Here is a tiny trained network, its code and every weight. The questions are about switching its units off for an input and a class, where a switched-off unit gives its printed mean instead of its output.

import numpy as np


def w(rows, s, z=0):
    codes = np.array(rows[::2]) - 128.0
    scale = np.full(codes.shape[1], s)
    scale[-1] = z or s
    return codes * scale


def norm(h):
    return h / np.sqrt((h * h).mean(-1, keepdims=True) + 1e-5)


def f(y):
    return y / 2 * (1 + np.tanh(0.7978845608 * (y + 0.044715 * y**3)))


def log_softmax(a):
    a = a - a.max(-1, keepdims=True)
    return a - np.log(np.exp(a).sum(-1, keepdims=True))


def net(x, mask):
    res = np.array(x, float).reshape(1, 7) / 4 @ E
    u = 0
    for l in range(4):
        y = f(norm(res) @ A[l][:, :-1].T + A[l][:, -1])
        res = res + np.where(mask[u : u + 9], y, B[l][:, -1]) @ B[l][:, :-1]
        u += 9
    return log_softmax(norm(res)[-1] @ U[:, :-1].T + U[:, -1])


A, B = {}, {}
E = w([
[132,141,133,131,113,131,118,122,133],'x0',
[162,222,120,114,211,198,143,123,143],'x1',
[6,201,182,127,39,161,196,117,166],'x2',
[114,91,120,253,126,173,152,131,89],'x3',
[112,133,102,123,116,133,96,95,124],'x4',
[124,135,123,128,117,130,113,114,131],'x5',
[178,156,135,180,131,23,215,14,80],'x6',
],0.0045)
A[0] = w([
[86,139,106,141,89,48,122,63,50,247],'L0N0',
[119,84,149,174,111,214,128,90,112,189],'L0N1',
[112,116,112,106,158,114,142,76,128,43],'L0N2',
[106,127,39,212,188,196,180,117,185,136],'L0N3',
[113,166,123,120,253,212,130,73,187,17],'L0N4',
[159,107,66,217,43,94,137,132,189,23],'L0N5',
[146,172,112,175,94,54,122,77,87,28],'L0N6',
[249,86,57,123,68,197,102,176,164,40],'L0N7',
[88,79,136,140,135,34,105,174,137,129],'L0N8',
],0.005,0.0014)
B[0] = w([
[131,118,153,78,43,166,155,186,99,252],'L0N0',
[108,92,195,166,71,81,184,222,48,161],'L0N1',
[189,211,103,142,141,143,113,146,216,130],'L0N2',
[166,208,191,116,73,139,118,139,73,173],'L0N3',
[176,62,253,137,138,142,147,104,185,182],'L0N4',
[151,103,138,119,150,148,114,102,68,142],'L0N5',
[144,95,72,150,149,145,157,146,194,198],'L0N6',
[60,80,95,192,138,108,153,107,217,170],'L0N7',
[108,97,141,100,41,109,94,106,129,161],'L0N8',
],0.0051,0.0031)
A[1] = w([
[216,88,88,134,149,124,87,135,101,133],'L1N0',
[137,160,164,106,132,117,178,124,151,80],'L1N1',
[71,130,101,88,122,189,186,123,87,1],'L1N2',
[110,106,207,137,119,168,121,164,88,202],'L1N3',
[162,139,93,132,132,132,219,48,100,54],'L1N4',
[186,123,63,172,156,62,53,117,105,61],'L1N5',
[154,169,83,135,90,2,172,80,99,46],'L1N6',
[119,153,118,28,166,58,150,113,192,69],'L1N7',
[58,162,132,127,121,185,166,190,169,193],'L1N8',
],0.0064,0.0014)
B[1] = w([
[34,178,177,135,173,3,148,58,197,213],'L1N0',
[141,120,123,108,83,98,192,65,91,184],'L1N1',
[131,191,108,124,156,102,189,168,100,144],'L1N2',
[164,138,76,54,163,77,91,141,143,206],'L1N3',
[162,1,38,182,106,248,105,167,201,226],'L1N4',
[98,149,144,123,200,87,146,173,164,195],'L1N5',
[177,108,119,142,60,191,235,189,137,254],'L1N6',
[214,229,149,101,59,77,81,184,54,237],'L1N7',
[96,96,3,155,145,122,94,20,149,236],'L1N8',
],0.0055,0.0035)
A[2] = w([
[118,82,114,254,168,141,134,146,72,144],'L2N0',
[132,135,133,178,158,161,129,130,40,157],'L2N1',
[157,104,168,158,159,91,143,160,162,74],'L2N2',
[118,159,65,120,49,163,209,110,64,181],'L2N3',
[105,170,158,90,66,127,198,91,122,142],'L2N4',
[126,179,111,36,87,148,92,155,130,144],'L2N5',
[91,101,119,124,102,118,96,94,100,92],'L2N6',
[99,151,105,114,90,186,156,129,119,3],'L2N7',
[81,151,83,127,103,102,157,66,104,85],'L2N8',
],0.0063,0.0019)
B[2] = w([
[181,232,134,28,108,57,85,177,131,177],'L2N0',
[109,173,151,145,67,152,3,137,126,129],'L2N1',
[84,150,106,99,112,119,149,108,212,151],'L2N2',
[102,131,137,50,167,115,92,178,165,253],'L2N3',
[106,68,141,140,211,100,108,79,104,196],'L2N4',
[181,91,126,206,147,81,121,203,79,192],'L2N5',
[185,82,171,92,180,115,211,156,172,137],'L2N6',
[149,157,148,140,137,69,190,110,141,144],'L2N7',
[132,149,168,76,129,85,140,96,192,153],'L2N8',
],0.0059,0.0054)
A[3] = w([
[206,138,140,99,76,94,227,102,146,61],'L3N0',
[81,247,165,162,53,107,109,190,85,191],'L3N1',
[190,240,125,116,209,224,141,64,118,141],'L3N2',
[35,183,179,10,122,116,189,116,147,107],'L3N3',
[207,67,202,124,102,110,155,90,172,252],'L3N4',
[102,104,33,111,158,136,65,162,165,197],'L3N5',
[98,42,88,134,39,2,177,150,92,195],'L3N6',
[79,135,131,148,69,206,209,123,112,152],'L3N7',
[141,82,52,77,164,149,84,190,153,201],'L3N8',
],0.0057,0.0014)
B[3] = w([
[149,142,107,222,110,151,113,192,99,213],'L3N0',
[211,171,96,79,118,68,108,123,55,148],'L3N1',
[3,20,206,73,71,157,138,121,108,181],'L3N2',
[180,129,82,213,183,88,86,143,196,186],'L3N3',
[26,131,30,107,110,183,68,93,65,194],'L3N4',
[216,156,74,218,131,135,252,140,117,187],'L3N5',
[116,161,191,113,178,196,118,81,143,255],'L3N6',
[198,142,74,164,197,81,139,92,126,138],'L3N7',
[120,150,117,164,58,178,161,68,67,200],'L3N8',
],0.0063,0.0062)
U = w([
[165,105,16,230,73,222,216,131,109,144],'0',
[95,166,94,174,250,29,114,69,229,97],'1',
[195,209,142,76,86,70,52,173,14,17],'2',
[23,27,238,63,111,209,104,56,108,245],'3',
],0.011,0.0012)

Each question gives the input, the list of numbers given to net, and the class t.
The units are the neurons (one row each of A and B). Each row of codes is followed by its name. A weight is (code - 128) times the scale printed after its matrix; where a second scale follows, it is the last column's (A, B and U).
mask holds one flag per neuron, layer by layer. A switched-off neuron (its flag False) gives its mean, the last column of its row in B, instead of its output. The means were averaged over made-up inputs and are rounded, as every weight is.
A unit's drop is (log p(t) with every unit on - log p(t) with that unit switched off) / (log p(t) with every unit on - log p(t) with every unit switched off).
The circuit of an input: a set's keep is (log p(t) with only the set's units on - log p(t) with every unit switched off) / (log p(t) with every unit on - log p(t) with every unit switched off). Starting from the 12 units with the biggest drops (on a tie, the unit counted first), units are removed one at a time, each time the one whose removal leaves the highest keep (on an exact tie, the one counted first), for as long as the keep stays at least 0.8.
circuit, biggest first: the units of the circuit, biggest drop first
k most important neurons: the k neurons with the biggest drops, biggest first
k most important neurons of layer l: the k neurons of layer l with the biggest drops, biggest first
drop of u: that unit's drop, to one decimal
input [2,-5,8,-7,4,0,6], class 1: circuit, biggest first	L3N3
input [7,4,6,-4,6,-7,-6], class 0: circuit, biggest first	L1N8, L3N5
input [6,1,4,-3,2,-1,-4], class 0: 2 most important neurons	L1N8, L1N0
input [4,-6,3,8,-8,-6,-6], class 2: circuit, biggest first	L2N0, L1N4, L3N1
input [5,-3,2,-6,-7,0,-7], class 0: circuit, biggest first	L1N8, L3N5
input [3,-3,-8,8,6,0,-7], class 1: 4 most important neurons	L1N0, L0N0, L1N4, L1N6
input [2,-6,-7,4,0,-5,5], class 1: 2 most important neurons of layer 3	L3N2, L3N6
input [4,-5,3,-2,7,-8,3], class 3: 3 most important neurons	L2N4, L0N0, L3N6
input [-6,6,7,-7,-6,2,-7], class 0: 3 most important neurons	L1N8, L1N0, L2N5
input [3,6,6,-7,5,-3,-5], class 2: 4 most important neurons	L1N7, L2N5, L1N4, L1N0
input [-8,6,7,-7,-1,5,7], class 0: 2 most important neurons	L1N4, L3N0
input [5,6,6,6,-3,-1,0], class 1: 3 most important neurons	L3N3, L1N8, L1N7
input [2,-8,8,0,7,-2,2], class 1: 2 most important neurons of layer 1	L1N2, L1N4
input [3,3,-3,8,-5,5,7], class 2: circuit, biggest first	L2N0
input [0,3,6,-7,2,0,1], class 2: 2 most important neurons	L1N7, L2N5
input [6,-7,-1,-8,3,8,8], class 0: 4 most important neurons	L1N6, L0N6, L3N0, L2N0
input [2,3,4,-5,1,-6,-2], class 2: 2 most important neurons	L1N7, L2N5
input [8,2,0,-7,2,5,-7], class 0: 2 most important neurons of layer 0	L0N7, L0N3
input [6,4,6,0,-8,-5,4], class 1: 2 most important neurons	L2N3, L3N3
input [-2,2,-8,-6,6,-5,-4], class 1: circuit, biggest first	L1N0
input [-2,-3,6,-5,-1,3,-3], class 1: 2 most important neurons	L1N8, L1N4
input [-7,-5,8,-1,7,2,-8], class 0: 3 most important neurons of layer 1	L1N0, L1N1, L1N3
input [-6,-6,-8,6,-4,-3,4], class 1: 2 most important neurons of layer 1	L1N0, L1N7
input [2,-4,-3,-3,6,6,2], class 3: drop of L0N0	1.2
input [-1,8,1,8,-3,8,0], class 2: drop of L0N1	0.4
